Here is a tiny trained network, its code and every weight. The questions are about switching its units off for an input and a class, where a switched-off unit gives its printed mean instead of its output.

import numpy as np


def w(rows, s, z=0):
    codes = np.array(rows[::2]) - 128.0
    scale = np.full(codes.shape[1], s)
    scale[-1] = z or s
    return codes * scale


def norm(h):
    return h / np.sqrt((h * h).mean(-1, keepdims=True) + 1e-5)


def f(y):
    return y / 2 * (1 + np.tanh(0.7978845608 * (y + 0.044715 * y**3)))


def log_softmax(a):
    a = a - a.max(-1, keepdims=True)
    return a - np.log(np.exp(a).sum(-1, keepdims=True))


def net(x, mask):
    res = np.array(x, float).reshape(1, 7) / 4 @ E
    u = 0
    for l in range(4):
        y = f(norm(res) @ A[l][:, :-1].T + A[l][:, -1])
        res = res + np.where(mask[u : u + 5], y, B[l][:, -1]) @ B[l][:, :-1]
        u += 5
    return log_softmax(norm(res)[-1] @ U[:, :-1].T + U[:, -1])


A, B = {}, {}
E = w([
[129,84,183,216,155,172],'x0',
[86,146,93,47,103,163],'x1',
[182,106,48,152,162,160],'x2',
[83,156,79,46,169,133],'x3',
[175,110,29,68,223,84],'x4',
[76,252,116,162,133,159],'x5',
[119,100,97,114,80,99],'x6',
],0.0049)
A[0] = w([
[162,217,152,107,47,120,217],'0.n1',
[114,223,62,149,101,106,135],'0.n2',
[34,162,134,141,150,254,19],'0.n3',
[48,64,147,123,78,38,59],'0.n4',
[91,190,131,133,141,155,6],'0.n5',
],0.0065,0.0025)
B[0] = w([
[96,106,77,220,115,94,254],'0.n1',
[119,155,118,145,151,47,203],'0.n2',
[178,196,156,94,185,186,192],'0.n3',
[118,140,254,34,85,132,172],'0.n4',
[142,144,143,146,240,156,132],'0.n5',
],0.0067,0.0029)
A[1] = w([
[68,133,44,23,123,150,20],'1.n1',
[60,142,68,160,76,70,165],'1.n2',
[13,221,136,106,208,221,6],'1.n3',
[255,87,153,100,229,156,3],'1.n4',
[80,132,154,80,96,83,16],'1.n5',
],0.0075,0.0021)
B[1] = w([
[255,97,92,76,28,234,217],'1.n1',
[206,199,149,137,99,88,216],'1.n2',
[68,192,100,206,166,221,252],'1.n3',
[58,60,73,200,151,66,210],'1.n4',
[87,84,94,104,187,90,153],'1.n5',
],0.0064,0.0032)
A[2] = w([
[189,1,74,156,195,29,138],'2.n1',
[53,127,151,209,87,152,107],'2.n2',
[10,103,213,9,131,65,4],'2.n3',
[136,203,68,138,110,4,124],'2.n4',
[5,185,71,158,126,153,124],'2.n5',
],0.0059,0.0043)
B[2] = w([
[1,109,169,162,162,177,253],'2.n1',
[241,144,135,37,123,173,193],'2.n2',
[80,151,233,3,144,122,142],'2.n3',
[79,123,130,155,105,74,192],'2.n4',
[156,212,221,115,153,133,190],'2.n5',
],0.0076,0.0037)
A[3] = w([
[172,106,207,206,41,209,5],'3.n1',
[220,142,3,57,105,84,32],'3.n2',
[158,144,215,183,248,70,193],'3.n3',
[122,105,153,94,63,78,34],'3.n4',
[185,93,208,191,32,137,123],'3.n5',
],0.0067,0.0023)
B[3] = w([
[214,113,39,174,198,37,231],'3.n1',
[95,83,5,71,66,109,183],'3.n2',
[92,98,69,44,61,153,241],'3.n3',
[169,237,215,190,73,186,151],'3.n4',
[201,86,170,41,254,92,254],'3.n5',
],0.0065,0.0034)
U = w([
[153,89,42,49,43,154,195],'0',
[255,78,178,148,222,92,88],'1',
[123,100,246,31,89,123,148],'2',
[158,213,178,187,54,34,48],'3',
[15,30,119,201,185,134,177],'4',
[60,194,51,139,114,58,4],'5',
[141,254,130,190,176,231,166],'6',
],0.014,0.0027)

Each question gives the input, the list of numbers given to net, and the class t.
The units are the neurons (one row each of A and B). Each row of codes is followed by its name. A weight is (code - 128) times the scale printed after its matrix; where a second scale follows, it is the last column's (A, B and U).
mask holds one flag per neuron, layer by layer. A switched-off neuron (its flag False) gives its mean, the last column of its row in B, instead of its output. The means were averaged over made-up inputs and are rounded, as every weight is.
A unit's drop is (log p(t) with every unit on - log p(t) with that unit switched off) / (log p(t) with every unit on - log p(t) with every unit switched off).
The circuit of an input: a set's keep is (log p(t) with only the set's units on - log p(t) with every unit switched off) / (log p(t) with every unit on - log p(t) with every unit switched off). Starting from the 12 units with the biggest drops (on a tie, the unit counted first), units are removed one at a time, each time the one whose removal leaves the highest keep (on an exact tie, the one counted first), for as long as the keep stays at least 0.8.
units of the circuit, in order: the units of the circuit, biggest drop first
most important unit: the unit with the biggest drop
k most important neurons: the k neurons with the biggest drops, biggest first
k most important neurons of layer l: the k neurons of layer l with the biggest drops, biggest first
drop when u is switched off: that unit's drop, to one decimal
input [-2,-3,-4,0,-1,1,7], class 2: units of the circuit, in order => (0.n4)
input [-3,-7,-6,-5,-4,-2,-5], class 1: 2 most important neurons => (3.n5; 3.n1)
input [1,8,-3,6,-7,-3,-1], class 6: 2 most important neurons => (1.n3; 0.n3)
input [5,1,-1,8,1,-8,4], class 2: units of the circuit, in order => (0.n4; 2.n3)
input [-6,-8,-6,2,6,-6,5], class 2: units of the circuit, in order => (0.n4; 3.n1)
input [3,1,3,-8,2,0,-6], class 4: 2 most important neurons => (2.n1; 1.n4)
input [5,-1,-4,-3,3,-6,7], class 2: 3 most important neurons => (0.n4; 2.n3; 0.n1)
input [5,0,0,-5,1,-5,4], class 4: 2 most important neurons => (2.n1; 1.n1)
input [-5,1,5,4,8,-7,-7], class 4: 2 most important neurons of layer 2 => (2.n1; 2.n2)
input [-1,5,-4,-2,5,-6,-4], class 4: 3 most important neurons => (2.n1; 1.n4; 2.n2)
input [2,4,8,-5,-1,6,7], class 5: 2 most important neurons of layer 1 => (1.n3; 1.n2)
input [-6,-5,-1,2,0,-2,-4], class 3: 3 most important neurons => (0.n3; 0.n5; 1.n2)
input [4,-6,-5,-1,-2,-1,4], class 1: 2 most important neurons => (3.n1; 3.n5)
input [-4,-4,-2,2,0,0,-1], class 3: most important unit => 1.n2
input [4,-7,-6,6,4,-3,0], class 4: 2 most important neurons => (1.n4; 2.n1)
input [3,-8,-4,4,-2,-8,4], class 2: 2 most important neurons => (0.n4; 2.n3)
input [2,6,-1,3,-7,-2,2], class 6: 2 most important neurons => (0.n3; 1.n3)
input [-7,-5,-4,-1,2,2,7], class 3: 2 most important neurons => (1.n2; 3.n4)
input [-5,-1,5,4,-4,3,2], class 3: 2 most important neurons of layer 0 => (0.n2; 0.n1)
input [-3,4,1,-5,7,-8,5], class 4: units of the circuit, in order => (2.n1)
input [-7,-6,8,-4,1,8,2], class 5: drop when 3.n4 is switched off => 0.1
input [-6,2,3,2,-8,-4,6], class 2: drop when 1.n4 is switched off => 0.0
input [8,3,5,-7,-8,-8,5], class 1: drop when 3.n1 is switched off => 0.1
